22.8, -20.9, -6.7, 15.4, -2.5, -8.1, -27.6, -27.6, 46.2, -13.6, -54.8, 3.3, -8.9, 63.1, 1.6, 1.9, 7.2, 11.8, -49.9, -54.1, -53.7, -7.3, -22.1, -51.1, -9.2, 35.4, -10.9, -41.2, 0.8, -54.6, 75.0, 82.9, 50.0, -56.2, -48.9, -50.9, 2.2, 34.2, 1.5, -44.4, -74.6, 39.8, -27.7, 21.3, 39.5  S
43.4, 24.4, -1.2, -33.3, 28.8, 16.9, 51.3, 26.6, -27.4, 18.2, 4.1, 19.9, 22.7, -30.8, -50.7, -43.2, -21.9, -74.3, -63.9, -21.9, -48.1, 22.7, 61.6, -1.2, 18.6, 27.4, 18.0, -25.5, -47.8, 21.4, -0.7, 1.5, -56.3, -8.1, -21.9, 4.2, 30.8, 11.7, -44.0, 25.2, -45.6, -34.1, -43.1, -71.0, 1.5  H
-2.8, 36.5, -17.2, -4.2, -25.1, 34.1, -16.1, 33.6, 18.8, -27.3, -36.3, -45.9, 54.8, 70.3, 43.1, -24.3, -11.2, -10.8, -25.6, -49.1, -26.5, -13.1, 7.1, -83.2, -14.5, 38.5, 46.3, 7.7, 30.1, -78.6, 51.7, 32.6, 11.2, -21.9, -77.0, -85.5, -15.4, 43.2, -40.0, -60.6, -41.5, 7.4, -28.1, 8.4, 7.9  A
68.5, 79.2, -1.6, -25.5, -6.9, 50.7, 30.0, 81.6, -52.8, -7.0, 35.8, -66.8, 80.6, -16.5, 19.2, -42.3, -55.7, -64.5, 13.0, 6.0, 26.3, -3.5, 48.3, -33.6, -6.5, 24.4, 74.2, 46.9, 10.2, -11.4, -39.0, -73.0, -87.2, 41.3, -30.0, -29.9, -14.5, 4.5, -63.6, -15.3, 48.5, -67.5, -19.3, -60.5, -29.5  N
46.8, -2.0, -28.8, -38.8, -30.7, 10.1, 17.4, 9.7, -3.8, -1.0, 5.5, 27.2, -0.7, -11.6, 12.8, -13.4, 52.8, 20.4, 11.5, -4.1, 4.1, 3.9, 29.2, 16.7, 19.8, -59.0, -4.8, 21.6, 6.6, 6.8, -18.3, -19.6, 20.2, 25.4, 7.7, 3.4, 6.2, 2.0, -7.2, 34.3, -18.2, 16.7, 26.6, 33.2, -52.9  J
count H: 22.8 => 0
start: 27.2, -0.7, -11.6, 12.8, -13.4, 52.8, 20.4 => J, 12

65.6, 14.6, -11.5, 29.6, -11.5 = F
80.4, 56.0, -0.8, -14.7, -22.5 = Z
79.2, 65.8, -5.1, -14.8, -14.8 = B
76.6, 52.2, -6.0, -9.4, -16.9 = Y
51.7, 14.5, -42.6, 23.0, 16.2 = M
56.5, -8.3, -31.4, 53.3, -1.8 = K
-6.1, 16.3, -32.4, -6.1, 16.3 = T
56.2, 42.5, -38.8, 42.5, 42.5 = U
63.8, 43.8, -26.1, 0.8, 6.4 = Q
56.0, 30.5, -38.2, 16.1, 18.3 = C
66.8, -8.4, -14.6, 50.7, 42.4 = D
count U: 42.5 => 3
start: 43.8, -26.1 => Q, 2
count T: 16.3 => 2
back: -16.9, -9.4, -6.0 => Y
count B: -14.7 => 0
start: -0.8, -14.7, -22.5 => Z, 3
count F: 14.7 => 0

9.3, 6.3, 3.4, -4.8, 4.9, 4.9, -0.7, -6.8, 3.9, -0.4, 9.1, -10.2, 10.3, 1.7, -3.2, 1.2, 0.8 -> L
9.3, 9.1, -10.2, -6.8, 4.9, -0.4, -0.4, -0.7, 4.9, -10.2, 3.9, 3.4, 10.3, -0.4, -3.2, 1.2, 0.8 -> V
9.3, 3.9, -6.8, 6.3, 4.9, 4.9, -0.4, 10.3, 9.1, -10.2, -4.8, -0.7, 3.4, 1.7, -3.2, 1.2, 0.8 -> G
9.3, 6.3, 3.4, -4.8, 4.9, 4.9, -0.7, -6.8, 3.9, -0.4, 9.1, -4.9, -9.3, -0.2, 5.4, -0.9, -0.3 -> P
start: -10.2, 10.3, 1.7, -3.2, 1.2, 0.8 => L, 12
q: 9.3, 6.3, 3.4, -4.8, 4.9, 4.9, -0.7, -6.8, 3.9, -0.4, 9.1, -10.2, 10.3, 1.7, -3.2, 1.2, 0.8 => L
start: 6.3, 3.4, -4.8, 4.9, 4.9, -0.7, -6.8, 3.9, -0.4, 9.1, -10.2 => L, 2
count V: -0.4 => 3
back: 10.3, 3.4, 3.9, -10.2, 4.9, -0.7, -0.4, -0.4, 4.9, -6.8, -10.2, 9.1 => V
q: 9.3, 6.3, 3.4, -4.8, 4.9, 4.9, -0.7, -6.8, 3.9, -0.4, 9.1, -4.9, -9.3, -0.2, 5.4, -0.9, -0.3 => P

-54.5, -19.4, 39.6, -31.1, -28.4, -10.4, -40.3, 27.8, -53.1, 11.1, 10.4, 63.5, 62.7 -> R
-31.2, -28.4, -10.4, -40.3, 33.0, 18.6, 12.2, 33.0, 18.6, -43.0, -24.0, -30.1, -17.3 -> E
18.6, 12.2, 33.0, 18.8, -43.0, -24.0, -30.1, 33.0, 18.6, -43.0, -24.0, -30.1, -17.3 -> W
start: 18.8, -43.0, -24.0, -30.1, 33.0, 18.6 => W, 4
start: 18.6, 12.2, 33.0, 18.6, -43.0, -24.0, -30.1 => E, 6
start: -54.5, -19.4 => R, 1
q: 18.6, 12.2, 33.0, 18.8, -43.0, -24.0, -30.1, 33.0, 18.6, -43.0, -24.0, -30.1, -17.3 => W
back: -53.1, 27.8, -40.3 => R
q: -54.5, -19.4, 39.6, -31.1, -28.4, -10.4, -40.3, 27.8, -53.1, 11.1, 10.4, 63.5, 62.7 => R

-63.0, -39.7, 35.3, -9.1, 8.4, 34.1, -11.2  ror
-16.4, 31.0, -17.3, 18.9, 24.2, -3.0, 39.8  tevu
-17.3, 31.0, 18.9, 24.2, -3.0, -17.3, 39.8  Tema
back: 24.2, 18.9, -17.3, 31.0, -16.4 => tevu
back: 39.8, -3.0, 24.2, 18.9, -17.3 => tevu
back: 39.8, -17.3, -3.0 => Tema
back: 39.8, -3.0, 24.2, 18.9 => tevu

